Below is a small trained network, with its code and all its weights. Each question gives an input and a class and asks what happens when units are switched off, that is, made to give their printed mean instead of their output.

import numpy as np


def w(rows, s, z=0):
    codes = np.array(rows[::2]) - 128.0
    scale = np.full(codes.shape[1], s)
    scale[-1] = z or s
    return codes * scale


def norm(h):
    return h / np.sqrt((h * h).mean(-1, keepdims=True) + 1e-5)


def f(y):
    return np.maximum(y, 0)


def log_softmax(a):
    a = a - a.max(-1, keepdims=True)
    return a - np.log(np.exp(a).sum(-1, keepdims=True))


def net(x, mask):
    res = np.array(x, float).reshape(1, 4) / 4 @ E
    u = 0
    for l in range(2):
        y = f(norm(res) @ A[l][:, :-1].T + A[l][:, -1])
        res = res + np.where(mask[u : u + 5], y, B[l][:, -1]) @ B[l][:, :-1]
        u += 5
    return log_softmax(norm(res)[-1] @ U[:, :-1].T + U[:, -1])


A, B = {}, {}
E = w([
[95,29,76,51,186,202,207],'x0',
[129,177,80,116,18,254,99],'x1',
[125,128,129,124,126,125,127],'x2',
[165,92,139,129,135,150,129],'x3',
],0.0084)
A[0] = w([
[125,140,88,119,48,212,138,5],'0.n1',
[207,202,141,152,36,134,92,72],'0.n2',
[156,174,170,217,60,152,71,74],'0.n3',
[84,80,102,167,21,192,93,160],'0.n4',
[212,179,254,227,104,12,99,76],'0.n5',
],0.0069,0.003)
B[0] = w([
[138,161,254,132,95,120,205,199],'0.n1',
[175,73,61,114,152,12,32,212],'0.n2',
[155,83,62,12,214,131,118,207],'0.n3',
[165,122,160,118,86,108,114,217],'0.n4',
[90,192,190,164,36,234,205,255],'0.n5',
],0.0085,0.0074)
A[1] = w([
[109,124,63,185,243,124,121,68],'1.n1',
[122,167,102,135,100,104,48,129],'1.n2',
[107,73,133,76,119,141,156,183],'1.n3',
[135,98,112,130,254,86,172,159],'1.n4',
[115,231,191,161,113,246,217,252],'1.n5',
],0.0092,0.0025)
B[1] = w([
[11,186,20,117,232,100,127,152],'1.n1',
[178,59,165,106,154,114,118,161],'1.n2',
[60,184,168,216,130,100,152,184],'1.n3',
[121,172,57,116,123,86,87,187],'1.n4',
[63,79,195,151,100,208,254,245],'1.n5',
],0.0093,0.012)
U = w([
[91,110,188,151,72,175,232,228],'0',
[142,101,117,136,138,118,100,15],'1',
[177,131,120,136,179,145,103,13],'2',
[249,107,150,83,76,105,53,245],'3',
[57,144,49,157,202,81,149,200],'4',
[163,117,103,147,143,137,109,4],'5',
[142,107,93,136,118,127,118,4],'6',
],0.016,0.0041)

Each question gives the input, the list of numbers given to net, and the class t.
The units are the neurons (one row each of A and B). Each row of codes is followed by its name. A weight is (code - 128) times the scale printed after its matrix; where a second scale follows, it is the last column's (A, B and U).
mask holds one flag per neuron, layer by layer. A switched-off neuron (its flag False) gives its mean, the last column of its row in B, instead of its output. The means were averaged over made-up inputs and are rounded, as every weight is.
A unit's drop is (log p(t) with every unit on - log p(t) with that unit switched off) / (log p(t) with every unit on - log p(t) with every unit switched off).
The circuit of an input: a set's keep is (log p(t) with only the set's units on - log p(t) with every unit switched off) / (log p(t) with every unit on - log p(t) with every unit switched off). Starting from all 10 units, units are removed one at a time, each time the one whose removal leaves the highest keep (on an exact tie, the one counted first), for as long as the keep stays at least 0.8.
units of the circuit, in order: the units of the circuit, biggest drop first
unit that matters most: the unit with the biggest drop
top k neurons: the k neurons with the biggest drops, biggest first
k most important neurons of layer l: the k neurons of layer l with the biggest drops, biggest first
drop of u: that unit's drop, to one decimal
input [-3,1,-6,0], class 3: unit that matters most => 0.n2
input [-7,1,7,-2], class 3: top 2 neurons => (0.n2, 0.n3)
input [-1,7,4,-5], class 3: top 2 neurons => (0.n2, 0.n5)
input [3,-1,4,-6], class 4: 2 most important neurons of layer 0 => (0.n5, 0.n1)
input [2,0,-2,-4], class 4: top 2 neurons => (0.n5, 0.n1)
input [0,5,-8,-3], class 3: top 2 neurons => (0.n5, 0.n2)
input [1,-5,5,0], class 4: 2 most important neurons of layer 0 => (0.n1, 0.n5)
input [6,0,-3,2], class 4: top 3 neurons => (0.n5, 0.n1, 1.n5)
input [0,5,5,-1], class 3: top 3 neurons => (0.n5, 0.n2, 1.n5)
input [6,-3,-7,3], class 4: drop of 0.n5 => 0.9
input [7,-1,-1,2], class 4: drop of 0.n5 => 1.2
input [-1,1,1,8], class 3: drop of 1.n5 => 0.4
input [7,-1,-2,-6], class 4: drop of 0.n5 => 1.4
input [-6,5,-4,8], class 3: units of the circuit, in order => (0.n2)
